Below are the code and all the weights of a small trained network. Each question names an input and a class and asks about switching units off, where a switched-off unit gives its printed mean instead of its output.

import numpy as np


def w(rows, s, z=0):
    codes = np.array(rows[::2]) - 128.0
    scale = np.full(codes.shape[1], s)
    scale[-1] = z or s
    return codes * scale


def norm(h):
    return h / np.sqrt((h * h).mean(-1, keepdims=True) + 1e-5)


def f(y):
    return np.maximum(y, 0)


def log_softmax(a):
    a = a - a.max(-1, keepdims=True)
    return a - np.log(np.exp(a).sum(-1, keepdims=True))


def net(x, mask):
    res = np.array(x, float).reshape(1, 5) / 4 @ E
    u = 0
    for l in range(2):
        y = f(norm(res) @ A[l][:, :-1].T + A[l][:, -1])
        res = res + np.where(mask[u : u + 16], y, B[l][:, -1]) @ B[l][:, :-1]
        u += 16
    return log_softmax(norm(res)[-1] @ U[:, :-1].T + U[:, -1])


A, B = {}, {}
E = w([
[154,9,47,69],'x0',
[3,215,136,119],'x1',
[147,242,52,151],'x2',
[166,161,179,29],'x3',
[77,75,166,167],'x4',
],0.0065)
A[0] = w([
[85,128,117,119,71],'0.n0',
[126,122,103,141,98],'0.n1',
[100,107,127,142,108],'0.n2',
[102,91,149,171,73],'0.n3',
[117,141,184,116,111],'0.n4',
[146,105,106,128,53],'0.n5',
[184,51,188,195,52],'0.n6',
[44,62,121,107,83],'0.n7',
[79,148,159,150,133],'0.n8',
[196,134,129,48,59],'0.n9',
[56,54,150,117,105],'0.n10',
[170,142,133,44,2],'0.n11',
[50,134,141,97,82],'0.n12',
[160,118,2,162,27],'0.n13',
[43,136,132,94,62],'0.n14',
[101,112,122,141,112],'0.n15',
],0.015,0.0041)
B[0] = w([
[83,156,143,132,156],'0.n0',
[115,137,108,157,149],'0.n1',
[140,124,116,78,160],'0.n2',
[186,145,129,51,180],'0.n3',
[128,176,79,160,191],'0.n4',
[85,122,129,131,161],'0.n5',
[231,153,251,201,254],'0.n6',
[60,73,161,93,224],'0.n7',
[97,206,176,154,221],'0.n8',
[181,156,95,10,250],'0.n9',
[68,74,182,105,239],'0.n10',
[177,181,119,23,206],'0.n11',
[59,177,152,127,213],'0.n12',
[66,67,11,194,254],'0.n13',
[42,173,148,128,212],'0.n14',
[130,129,113,89,157],'0.n15',
],0.023,0.005)
A[1] = w([
[137,108,2,199,126],'1.n0',
[86,80,148,113,169],'1.n1',
[158,182,163,177,144],'1.n2',
[131,41,139,133,89],'1.n3',
[87,159,133,125,8],'1.n4',
[132,141,137,174,85],'1.n5',
[154,191,99,86,149],'1.n6',
[99,163,123,110,197],'1.n7',
[112,170,92,172,73],'1.n8',
[101,111,182,187,182],'1.n9',
[67,88,84,127,106],'1.n10',
[166,87,187,137,170],'1.n11',
[165,122,162,155,11],'1.n12',
[85,133,144,96,85],'1.n13',
[104,137,129,126,2],'1.n14',
[151,126,140,61,124],'1.n15',
],0.025,0.0026)
B[1] = w([
[239,155,253,33,254],'1.n0',
[141,211,87,94,189],'1.n1',
[203,135,128,207,220],'1.n2',
[68,180,60,118,181],'1.n3',
[78,97,165,128,196],'1.n4',
[149,88,113,137,165],'1.n5',
[124,41,60,88,241],'1.n6',
[94,60,175,121,222],'1.n7',
[119,60,135,174,197],'1.n8',
[132,106,63,56,223],'1.n9',
[201,156,204,121,204],'1.n10',
[119,193,75,180,206],'1.n11',
[131,183,131,158,168],'1.n12',
[144,201,138,168,203],'1.n13',
[111,141,151,127,152],'1.n14',
[103,63,67,120,219],'1.n15',
],0.032,0.0098)
U = w([
[168,35,139,219,109],'0',
[97,226,27,91,171],'1',
[247,127,236,36,165],'2',
[239,203,84,244,143],'3',
[156,30,20,5,146],'4',
[140,102,119,141,2],'5',
[20,215,227,62,125],'6',
[26,100,195,218,133],'7',
],0.017,0.0089)

Each question gives the input, the list of numbers given to net, and the class t.
The units are the neurons (one row each of A and B). Each row of codes is followed by its name. A weight is (code - 128) times the scale printed after its matrix; where a second scale follows, it is the last column's (A, B and U).
mask holds one flag per neuron, layer by layer. A switched-off neuron (its flag False) gives its mean, the last column of its row in B, instead of its output. The means were averaged over made-up inputs and are rounded, as every weight is.
A unit's drop is (log p(t) with every unit on - log p(t) with that unit switched off) / (log p(t) with every unit on - log p(t) with every unit switched off).
The circuit of an input: a set's keep is (log p(t) with only the set's units on - log p(t) with every unit switched off) / (log p(t) with every unit on - log p(t) with every unit switched off). Starting from the 12 units with the biggest drops (on a tie, the unit counted first), units are removed one at a time, each time the one whose removal leaves the highest keep (on an exact tie, the one counted first), for as long as the keep stays at least 0.8.
units of the circuit, in order: the units of the circuit, biggest drop first
top k neurons: the k neurons with the biggest drops, biggest first
top k neurons in layer l: the k neurons of layer l with the biggest drops, biggest first
drop when u is switched off: that unit's drop, to one decimal
input [0,-7,-2,1,2], class 3: top neuron	[0.n6]
input [7,-3,1,-8,5], class 1: units of the circuit, in order	[1.n3; 0.n6; 1.n11]
input [0,-2,-3,-7,8], class 1: top 2 neurons in layer 0	[0.n10; 0.n7]
input [-4,0,0,-7,2], class 3: top 3 neurons	[1.n2; 0.n9; 0.n13]
input [-5,-1,-3,1,-5], class 4: top 2 neurons	[0.n6; 1.n6]
input [8,-8,1,6,6], class 1: top 4 neurons	[1.n11; 0.n6; 1.n0; 1.n7]
input [5,-6,5,4,5], class 4: top 4 neurons	[0.n9; 0.n11; 1.n6; 1.n15]
input [-8,-7,0,6,1], class 3: top 2 neurons	[0.n6; 1.n2]
input [3,2,-2,-4,7], class 1: top 2 neurons in layer 1	[1.n1; 1.n0]
input [1,-4,-1,6,4], class 4: top 3 neurons	[0.n9; 0.n11; 1.n15]
input [1,-1,3,1,-5], class 4: top 2 neurons	[0.n9; 0.n11]
input [-8,-3,8,1,2], class 0: top 2 neurons in layer 0	[0.n6; 0.n13]
input [8,3,6,-8,6], class 2: top 2 neurons	[0.n13; 1.n0]
input [4,2,-4,-2,3], class 1: units of the circuit, in order	[1.n1]
input [-8,3,-3,-3,-1], class 0: top 2 neurons in layer 1	[1.n2; 1.n8]
input [-6,-1,0,-5,-3], class 0: top 2 neurons	[0.n6; 0.n13]
input [-1,8,-7,4,-4], class 6: drop when 1.n4 is switched off	0.0
input [-6,-1,-4,0,-3], class 3: drop when 1.n2 is switched off	0.1
input [-6,1,-3,1,4], class 7: drop when 1.n0 is switched off	0.3
input [-8,7,2,3,8], class 7: drop when 1.n0 is switched off	0.1
input [-8,2,-8,-2,-8], class 0: top neuron in layer 1	[1.n2]
